Below are the code and all the weights of a small trained network. Each question names an input and a target symbol and asks about switching units off, where a switched-off unit gives its printed mean instead of its output.

import numpy as np


def w(rows, s, z=0):
    codes = np.array(rows[::2]) - 128.0
    scale = np.full(codes.shape[1], s)
    scale[-1] = z or s
    return codes * scale


def norm(h):
    return h / np.sqrt((h * h).mean(-1, keepdims=True) + 1e-5)


def f(y):
    return y / 2 * (1 + np.tanh(0.7978845608 * (y + 0.044715 * y**3)))


def softmax(a):
    e = np.exp(a - a.max(-1, keepdims=True))
    return e / e.sum(-1, keepdims=True)


def log_softmax(a):
    a = a - a.max(-1, keepdims=True)
    return a - np.log(np.exp(a).sum(-1, keepdims=True))


def net(x, mask):
    ids = ['γδεθπφψ'.index(c) for c in x.split()]
    T = len(ids)
    res = E[ids] + P[:T]
    u = 0
    for l in range(2):
        r = norm(res)
        for j in range(3):
            rows = slice(4 * j, 4 * j + 4)
            q, k, v = (r @ M[l][rows].T for M in (Q, K, V))
            z = softmax(np.where(np.tri(T) > 0, q @ k.T / 4**0.5, -1e9)) @ v
            o = O[l][rows]
            res = res + np.where(mask[u + j], z, o[:, -1]) @ o[:, :-1]
        u += 3
        y = f(norm(res) @ A[l][:, :-1].T + A[l][:, -1])
        res = res + np.where(mask[u : u + 16], y, B[l][:, -1]) @ B[l][:, :-1]
        u += 16
    return log_softmax(norm(res)[-1] @ U[:, :-1].T + U[:, -1])


Q, K, V, O, A, B = {}, {}, {}, {}, {}, {}
E = w([
[78,83,182,68],'γ',
[41,140,172,36],'δ',
[35,107,251,79],'ε',
[153,100,19,83],'θ',
[193,54,112,140],'π',
[187,60,41,142],'φ',
[125,71,186,92],'ψ',
],0.017)
P = w([
[109,136,53,217],'0',
[136,144,168,120],'1',
[56,51,173,99],'2',
[140,153,176,116],'3',
[86,63,172,57],'4',
[130,156,172,120],'5',
[98,70,173,30],'6',
[127,155,163,124],'7',
[114,73,173,5],'8',
],0.012)
Q[0] = w([
[113,94,226,134],'0.h0',
[202,137,115,163],'0.h0',
[80,135,182,109],'0.h0',
[215,148,147,65],'0.h0',
[189,99,129,106],'0.h1',
[64,134,96,164],'0.h1',
[65,64,123,178],'0.h1',
[123,8,123,77],'0.h1',
[6,152,130,124],'0.h2',
[49,139,91,47],'0.h2',
[141,216,133,189],'0.h2',
[158,59,108,184],'0.h2',
],0.011)
K[0] = w([
[84,51,246,175],'0.h0',
[163,63,94,142],'0.h0',
[73,151,170,152],'0.h0',
[154,109,143,80],'0.h0',
[145,165,159,126],'0.h1',
[126,133,105,104],'0.h1',
[76,70,163,104],'0.h1',
[78,118,147,93],'0.h1',
[24,194,140,199],'0.h2',
[54,189,118,117],'0.h2',
[72,95,140,158],'0.h2',
[185,184,84,146],'0.h2',
],0.012)
V[0] = w([
[126,136,85,130],'0.h0',
[168,133,110,119],'0.h0',
[135,147,73,124],'0.h0',
[123,4,91,142],'0.h0',
[174,85,66,60],'0.h1',
[143,139,134,173],'0.h1',
[117,80,124,168],'0.h1',
[177,200,166,163],'0.h1',
[118,180,103,220],'0.h2',
[161,116,158,223],'0.h2',
[190,100,160,122],'0.h2',
[123,74,128,169],'0.h2',
],0.012)
O[0] = w([
[141,146,180,115,90],'0.h0',
[71,181,239,81,75],'0.h0',
[138,128,230,108,71],'0.h0',
[28,95,210,142,161],'0.h0',
[136,65,153,191,113],'0.h1',
[80,136,65,138,53],'0.h1',
[2,95,60,182,123],'0.h1',
[180,149,130,142,5],'0.h1',
[238,138,96,63,11],'0.h2',
[118,151,68,99,2],'0.h2',
[91,145,156,66,81],'0.h2',
[65,200,143,132,115],'0.h2',
],0.0065,0.0073)
A[0] = w([
[143,143,72,139,128],'0.n0',
[109,162,166,146,150],'0.n1',
[139,223,46,70,2],'0.n2',
[186,135,172,210,12],'0.n3',
[105,138,151,248,114],'0.n4',
[186,66,68,142,135],'0.n5',
[76,123,161,113,184],'0.n6',
[70,94,84,121,71],'0.n7',
[161,109,96,181,43],'0.n8',
[121,124,56,94,85],'0.n9',
[142,95,169,120,101],'0.n10',
[90,120,127,151,122],'0.n11',
[108,143,10,160,185],'0.n12',
[73,121,67,109,59],'0.n13',
[97,130,72,97,6],'0.n14',
[149,88,73,119,51],'0.n15',
],0.014,0.0045)
B[0] = w([
[71,111,132,219,119],'0.n0',
[181,65,82,138,145],'0.n1',
[145,178,199,154,125],'0.n2',
[101,212,163,2,121],'0.n3',
[205,178,68,19,139],'0.n4',
[79,68,181,160,126],'0.n5',
[218,150,136,76,252],'0.n6',
[171,108,181,140,181],'0.n7',
[74,127,213,154,120],'0.n8',
[129,54,143,151,124],'0.n9',
[62,165,107,68,166],'0.n10',
[192,116,154,99,163],'0.n11',
[2,148,82,170,138],'0.n12',
[172,82,176,141,149],'0.n13',
[156,67,117,160,124],'0.n14',
[61,28,126,208,121],'0.n15',
],0.007,0.012)
Q[1] = w([
[129,86,136,108],'1.h0',
[156,118,161,185],'1.h0',
[113,114,233,83],'1.h0',
[127,113,165,126],'1.h0',
[8,99,156,167],'1.h1',
[99,145,149,171],'1.h1',
[94,195,77,176],'1.h1',
[161,205,155,107],'1.h1',
[73,125,181,91],'1.h2',
[202,192,103,83],'1.h2',
[189,33,117,157],'1.h2',
[64,146,104,171],'1.h2',
],0.015)
K[1] = w([
[106,127,117,76],'1.h0',
[180,113,224,116],'1.h0',
[118,190,207,133],'1.h0',
[92,217,142,77],'1.h0',
[211,184,104,2],'1.h1',
[175,144,119,95],'1.h1',
[188,56,146,57],'1.h1',
[78,76,99,191],'1.h1',
[78,139,89,179],'1.h2',
[161,188,87,43],'1.h2',
[209,36,82,144],'1.h2',
[117,134,217,145],'1.h2',
],0.012)
V[1] = w([
[230,96,218,125],'1.h0',
[27,81,43,254],'1.h0',
[114,192,167,137],'1.h0',
[89,101,63,49],'1.h0',
[117,206,45,169],'1.h1',
[251,213,21,38],'1.h1',
[170,30,130,44],'1.h1',
[53,198,162,102],'1.h1',
[174,96,164,142],'1.h2',
[144,86,96,202],'1.h2',
[194,190,126,113],'1.h2',
[224,158,100,121],'1.h2',
],0.0078)
O[1] = w([
[63,123,143,111,192],'1.h0',
[123,93,121,128,6],'1.h0',
[143,73,117,108,119],'1.h0',
[159,164,88,137,158],'1.h0',
[187,104,188,101,67],'1.h1',
[174,102,112,74,14],'1.h1',
[88,157,3,132,184],'1.h1',
[167,146,156,203,105],'1.h1',
[128,88,165,163,138],'1.h2',
[154,113,133,125,147],'1.h2',
[103,145,165,71,64],'1.h2',
[90,143,164,131,74],'1.h2',
],0.011,0.013)
A[1] = w([
[194,164,126,132,14],'1.n0',
[165,219,132,143,156],'1.n1',
[179,156,120,133,1],'1.n2',
[171,126,141,77,89],'1.n3',
[124,17,68,75,138],'1.n4',
[92,155,62,113,133],'1.n5',
[80,158,153,80,174],'1.n6',
[253,144,174,145,62],'1.n7',
[119,98,116,69,133],'1.n8',
[114,141,74,109,81],'1.n9',
[220,195,103,129,13],'1.n10',
[111,186,135,81,89],'1.n11',
[136,73,160,81,118],'1.n12',
[182,79,78,115,96],'1.n13',
[112,96,103,128,70],'1.n14',
[162,120,143,99,62],'1.n15',
],0.014,0.0076)
B[1] = w([
[180,160,171,145,122],'1.n0',
[96,52,125,199,152],'1.n1',
[159,184,168,125,120],'1.n2',
[125,243,151,149,121],'1.n3',
[82,48,187,229,213],'1.n4',
[185,144,155,117,254],'1.n5',
[171,117,141,101,254],'1.n6',
[250,137,171,169,133],'1.n7',
[120,86,77,144,163],'1.n8',
[168,103,158,114,162],'1.n9',
[150,117,162,141,123],'1.n10',
[173,131,77,131,168],'1.n11',
[114,114,102,139,129],'1.n12',
[55,195,122,165,130],'1.n13',
[107,63,150,145,135],'1.n14',
[162,197,162,163,117],'1.n15',
],0.012,0.0092)
U = w([
[130,43,206,117,69],'γ',
[252,127,214,205,1],'δ',
[77,81,93,215,164],'ε',
[107,146,56,50,199],'θ',
[95,188,205,163,86],'π',
[199,166,103,184,115],'φ',
[217,42,97,90,19],'ψ',
],0.016,0.0048)

Each question gives the input, a string of symbols that net reads in full, and the target symbol t.
The units are the heads (4 rows each of Q, K, V and O) and the neurons (one row each of A and B). Each row of codes is followed by its name. A weight is (code - 128) times the scale printed after its matrix; where a second scale follows, it is the last column's (O, A, B and U).
mask holds one flag per unit, layer by layer, with each layer's heads first. A switched-off unit (its flag False) gives its mean, the last column of its rows in O or B, instead of its output. The means were averaged over made-up inputs and are rounded, as every weight is.
A unit's drop is (log p(t) with every unit on - log p(t) with that unit switched off) / (log p(t) with every unit on - log p(t) with every unit switched off).
The circuit of an input: a set's keep is (log p(t) with only the set's units on - log p(t) with every unit switched off) / (log p(t) with every unit on - log p(t) with every unit switched off). Starting from the 12 units with the biggest drops (on a tie, the unit counted first), units are removed one at a time, each time the one whose removal leaves the highest keep (on an exact tie, the one counted first), for as long as the keep stays at least 0.8.
units of the circuit, in order: the units of the circuit, biggest drop first
unit that matters most: the unit with the biggest drop
k most important neurons: the k neurons with the biggest drops, biggest first
k most important neurons of layer l: the k neurons of layer l with the biggest drops, biggest first
heads that matter: for each layer, one digit per head in row order, 1 if its drop is at least 0.15 and else 0, layers parted by /
input π δ δ δ ε ε, target ψ: 3 most important neurons of layer 0 => [0.n4, 0.n12, 0.n6]
input δ φ θ θ, target θ: units of the circuit, in order => [1.n4, 0.h0]
input ψ φ φ δ, target ε: 4 most important neurons of layer 0 => [0.n13, 0.n12, 0.n7, 0.n4]
input δ ε θ ε, target θ: 3 most important neurons => [0.n13, 1.n4, 0.n7]
input ε δ θ θ δ φ, target δ: 2 most important neurons => [0.n12, 0.n4]
input π δ δ ψ π θ ψ γ, target ψ: 2 most important neurons => [0.n4, 0.n12]
input θ π ε φ δ δ ε δ θ, target γ: heads that matter => 101 / 000
input δ ψ ε δ δ φ δ θ, target θ: unit that matters most => 0.h0
input ε ε δ δ δ θ δ δ, target δ: units of the circuit, in order => [0.h1, 1.h1]
input ε θ ε θ δ ε, target δ: units of the circuit, in order => [0.n12, 0.h1, 0.h0, 1.h1]
input ε δ δ ε φ γ ε γ, target δ: 2 most important neurons => [0.n12, 0.n4]
input φ π π π ε δ δ ε ψ, target ε: heads that matter => 100 / 001
input δ ε ε ε ε ε φ φ, target θ: 2 most important neurons => [1.n4, 0.n13]
input γ ψ φ γ ε, target ε: heads that matter => 110 / 011
input γ δ π ε π φ, target φ: 3 most important neurons => [0.n4, 1.n4, 0.n12]
input π γ δ γ φ θ φ, target γ: units of the circuit, in order => [0.h0]
input γ δ θ ε, target φ: heads that matter => 111 / 010
input ε δ ε ε δ π γ θ θ, target γ: units of the circuit, in order => [0.h0, 0.n12, 1.h1]
input ε δ δ φ δ δ ε ε, target δ: units of the circuit, in order => [0.h1, 0.h0, 1.h1]
input δ δ δ γ, target θ: 4 most important neurons of layer 0 => [0.n13, 0.n7, 0.n10, 0.n12]
input δ δ ψ γ ε δ δ, target θ: unit that matters most => 0.h1
input θ θ ψ θ δ δ φ γ, target π: 2 most important neurons => [0.n6, 0.n12]
input δ ε δ ε δ ε ψ δ π, target ε: heads that matter => 100 / 000
input γ ε δ δ δ ψ, target φ: 3 most important neurons of layer 1 => [1.n4, 1.n1, 1.n5]
input π ε θ δ ε θ, target ψ: 3 most important neurons => [0.n4, 0.n12, 0.n6]
input π δ δ ε δ δ γ, target ε: units of the circuit, in order => [1.n4, 0.h0]
input γ δ δ δ, target φ: unit that matters most => 0.n4
input ε δ δ ε π φ ε, target ψ: 2 most important neurons of layer 0 => [0.n4, 0.n13]
